Below are the code and all the weights of a small trained network. Each question names an input and a class and asks about switching units off, where a switched-off unit gives its printed mean instead of its output.

import numpy as np


def w(rows, s, z=0):
    codes = np.array(rows[::2]) - 128.0
    scale = np.full(codes.shape[1], s)
    scale[-1] = z or s
    return codes * scale


def norm(h):
    return h / np.sqrt((h * h).mean(-1, keepdims=True) + 1e-5)


def f(y):
    return np.maximum(y, 0)


def log_softmax(a):
    a = a - a.max(-1, keepdims=True)
    return a - np.log(np.exp(a).sum(-1, keepdims=True))


def net(x, mask):
    res = np.array(x, float).reshape(1, 3) / 4 @ E
    u = 0
    for l in range(2):
        y = f(norm(res) @ A[l][:, :-1].T + A[l][:, -1])
        res = res + np.where(mask[u : u + 8], y, B[l][:, -1]) @ B[l][:, :-1]
        u += 8
    return log_softmax(norm(res)[-1] @ U[:, :-1].T + U[:, -1])


A, B = {}, {}
E = w([
[156,188,123,169,95,151,43,106],'x0',
[128,117,192,124,118,254,84,114],'x1',
[91,134,128,171,63,145,231,77],'x2',
],0.0089)
A[0] = w([
[159,83,89,118,138,26,62,138,55],'L0N1',
[24,194,161,147,83,59,183,20,78],'L0N2',
[210,110,100,175,41,120,82,156,206],'L0N3',
[127,108,197,183,122,157,89,187,112],'L0N4',
[126,34,231,92,152,184,156,123,5],'L0N5',
[83,57,207,142,83,120,102,185,122],'L0N6',
[134,226,186,130,91,214,76,46,13],'L0N7',
[116,54,204,141,2,222,149,75,109],'L0N8',
],0.0067,0.0028)
B[0] = w([
[21,180,132,125,174,126,125,130,209],'L0N1',
[112,53,197,176,51,133,121,118,237],'L0N2',
[92,47,104,152,146,144,208,172,206],'L0N3',
[206,44,128,77,77,123,141,85,180],'L0N4',
[77,94,147,86,131,208,196,241,190],'L0N5',
[91,140,174,103,173,126,248,68,161],'L0N6',
[139,175,72,179,170,175,35,2,238],'L0N7',
[137,149,66,102,193,140,43,199,253],'L0N8',
],0.0069,0.0059)
A[1] = w([
[65,212,128,135,194,2,124,177,58],'L1N1',
[117,131,87,128,141,51,174,108,206],'L1N2',
[62,134,148,60,141,100,189,175,131],'L1N3',
[137,198,112,148,110,212,87,45,18],'L1N4',
[142,140,239,47,163,185,100,111,180],'L1N5',
[172,88,142,170,64,66,157,102,109],'L1N6',
[163,191,126,170,116,183,107,94,2],'L1N7',
[194,112,221,143,133,165,56,61,188],'L1N8',
],0.0081,0.0029)
B[1] = w([
[252,2,44,12,93,230,93,56,254],'L1N1',
[158,204,168,91,55,159,90,73,231],'L1N2',
[105,150,99,185,188,185,30,183,249],'L1N3',
[68,107,95,224,227,28,88,115,230],'L1N4',
[132,201,163,160,58,26,206,103,218],'L1N5',
[249,134,209,170,97,67,83,177,194],'L1N6',
[23,113,79,218,165,211,87,27,184],'L1N7',
[106,159,56,105,125,69,195,95,228],'L1N8',
],0.0073,0.0064)
U = w([
[116,197,155,64,145,23,195,114,6],'0',
[52,115,178,97,195,197,169,251,202],'1',
[193,60,40,19,141,159,51,126,67],'2',
[58,148,50,188,216,109,76,72,191],'3',
[166,93,192,166,28,53,135,153,168],'4',
],0.017,0.0024)

Each question gives the input, the list of numbers given to net, and the class t.
The units are the neurons (one row each of A and B). Each row of codes is followed by its name. A weight is (code - 128) times the scale printed after its matrix; where a second scale follows, it is the last column's (A, B and U).
mask holds one flag per neuron, layer by layer. A switched-off neuron (its flag False) gives its mean, the last column of its row in B, instead of its output. The means were averaged over made-up inputs and are rounded, as every weight is.
A unit's drop is (log p(t) with every unit on - log p(t) with that unit switched off) / (log p(t) with every unit on - log p(t) with every unit switched off).
The circuit of an input: a set's keep is (log p(t) with only the set's units on - log p(t) with every unit switched off) / (log p(t) with every unit on - log p(t) with every unit switched off). Starting from the 12 units with the biggest drops (on a tie, the unit counted first), units are removed one at a time, each time the one whose removal leaves the highest keep (on an exact tie, the one counted first), for as long as the keep stays at least 0.8.
units of the circuit, in order: the units of the circuit, biggest drop first
top k neurons: the k neurons with the biggest drops, biggest first
top k neurons in layer l: the k neurons of layer l with the biggest drops, biggest first
drop of u: that unit's drop, to one decimal
input [-1,7,-5], class 0: top 2 neurons => [L1N5 L1N1]
input [-3,7,4], class 1: top 2 neurons => [L0N5 L1N1]
input [-4,0,7], class 4: units of the circuit, in order => [L0N2]
input [-8,-8,3], class 4: top 2 neurons => [L0N8 L0N2]
input [2,1,-5], class 0: top 3 neurons in layer 1 => [L1N5 L1N3 L1N1]
input [0,-1,0], class 2: top 2 neurons in layer 0 => [L0N1 L0N7]
input [-3,4,-5], class 1: top 2 neurons => [L0N5 L0N7]
input [1,8,-7], class 3: top 2 neurons => [L0N7 L1N1]
input [2,-5,-4], class 2: drop of L1N1 => 0.7
input [0,-7,-5], class 2: drop of L1N1 => 0.6
input [-4,5,-3], class 1: drop of L0N5 => 1.3
input [-2,-5,-2], class 2: drop of L1N1 => 0.3
